Here is a tiny trained network, its code and every weight. The questions are about switching its units off for an input and a class, where a switched-off unit gives its printed mean instead of its output.

import numpy as np


def w(rows, s, z=0):
    codes = np.array(rows[::2]) - 128.0
    scale = np.full(codes.shape[1], s)
    scale[-1] = z or s
    return codes * scale


def f(y):
    return y / 2 * (1 + np.tanh(0.7978845608 * (y + 0.044715 * y**3)))


def log_softmax(a):
    a = a - a.max(-1, keepdims=True)
    return a - np.log(np.exp(a).sum(-1, keepdims=True))


def net(x, mask):
    res = np.array(x, float).reshape(1, 6) / 4 @ E
    y = f(res @ A[0][:, :-1].T + A[0][:, -1])
    res = res + np.where(mask, y, B[0][:, -1]) @ B[0][:, :-1]
    return log_softmax(res[-1] @ U[:, :-1].T + U[:, -1])


A, B = {}, {}
E = w([
[126,220,1],'x0',
[26,182,180],'x1',
[65,29,30],'x2',
[127,128,129],'x3',
[129,128,128],'x4',
[129,128,127],'x5',
],0.0072)
A[0] = w([
[255,108,99,254],'neuron 1',
[17,108,153,184],'neuron 2',
[161,17,109,194],'neuron 3',
[203,188,118,193],'neuron 4',
[245,125,106,232],'neuron 5',
[185,127,247,129],'neuron 6',
[185,127,237,130],'neuron 7',
[126,35,137,168],'neuron 8',
[134,9,144,127],'neuron 9',
[194,130,235,134],'neuron 10',
[28,113,122,197],'neuron 11',
[94,251,149,134],'neuron 12',
[160,125,221,111],'neuron 13',
[15,116,158,199],'neuron 14',
[146,244,130,138],'neuron 15',
[49,67,160,164],'neuron 16',
[174,11,133,147],'neuron 17',
],0.0084,0.0047)
B[0] = w([
[249,115,43,254],'neuron 1',
[40,163,188,205],'neuron 2',
[155,15,141,235],'neuron 3',
[230,128,104,201],'neuron 4',
[211,140,42,231],'neuron 5',
[42,133,21,231],'neuron 6',
[53,120,18,222],'neuron 7',
[130,54,171,202],'neuron 8',
[216,43,236,208],'neuron 9',
[68,130,14,225],'neuron 10',
[10,135,165,203],'neuron 11',
[204,126,254,212],'neuron 12',
[33,146,57,193],'neuron 13',
[46,157,189,214],'neuron 14',
[253,156,211,205],'neuron 15',
[62,138,215,196],'neuron 16',
[210,41,186,218],'neuron 17',
],0.0063,0.0058)
U = w([
[111,83,2,155],'0',
[192,115,233,228],'1',
[19,216,80,175],'2',
[66,104,209,2],'3',
[202,189,89,11],'4',
],0.0071,0.005)

Each question gives the input, the list of numbers given to net, and the class t.
The units are the neurons (one row each of A and B). Each row of codes is followed by its name. A weight is (code - 128) times the scale printed after its matrix; where a second scale follows, it is the last column's (A, B and U).
mask holds one flag per neuron, in row order. A switched-off neuron (its flag False) gives its mean, the last column of its row in B, instead of its output. The means were averaged over made-up inputs and are rounded, as every weight is.
A unit's drop is (log p(t) with every unit on - log p(t) with that unit switched off) / (log p(t) with every unit on - log p(t) with every unit switched off).
The circuit of an input: a set's keep is (log p(t) with only the set's units on - log p(t) with every unit switched off) / (log p(t) with every unit on - log p(t) with every unit switched off). Starting from the 12 units with the biggest drops (on a tie, the unit counted first), units are removed one at a time, each time the one whose removal leaves the highest keep (on an exact tie, the one counted first), for as long as the keep stays at least 0.8.
units of the circuit, in order: the units of the circuit, biggest drop first
most important unit: the unit with the biggest drop
k most important neurons: the k neurons with the biggest drops, biggest first
drop when u is switched off: that unit's drop, to one decimal
input [8,4,-3,4,-5,-6], class 1: units of the circuit, in order : (neuron 12; neuron 15)
input [0,1,-2,2,-8,1], class 2: units of the circuit, in order : (neuron 9; neuron 17)
input [1,2,5,2,-4,-8], class 2: units of the circuit, in order : (neuron 17; neuron 11; neuron 1)
input [2,-2,-8,6,3,2], class 4: most important unit : neuron 15
input [4,5,-3,0,-6,1], class 1: units of the circuit, in order : (neuron 12; neuron 15)
input [1,3,7,6,8,8], class 2: 4 most important neurons : (neuron 12; neuron 15; neuron 17; neuron 11)
input [6,2,-5,0,-8,2], class 1: 2 most important neurons : (neuron 12; neuron 15)
input [2,3,4,6,-2,-3], class 2: drop when neuron 17 is switched off : 0.2
input [5,3,-4,6,-3,-7], class 1: drop when neuron 10 is switched off : 0.1
input [8,1,-7,-6,0,4], class 1: drop when neuron 15 is switched off : 0.3
input [3,-8,-1,7,-5,1], class 4: drop when neuron 10 is switched off : 0.2
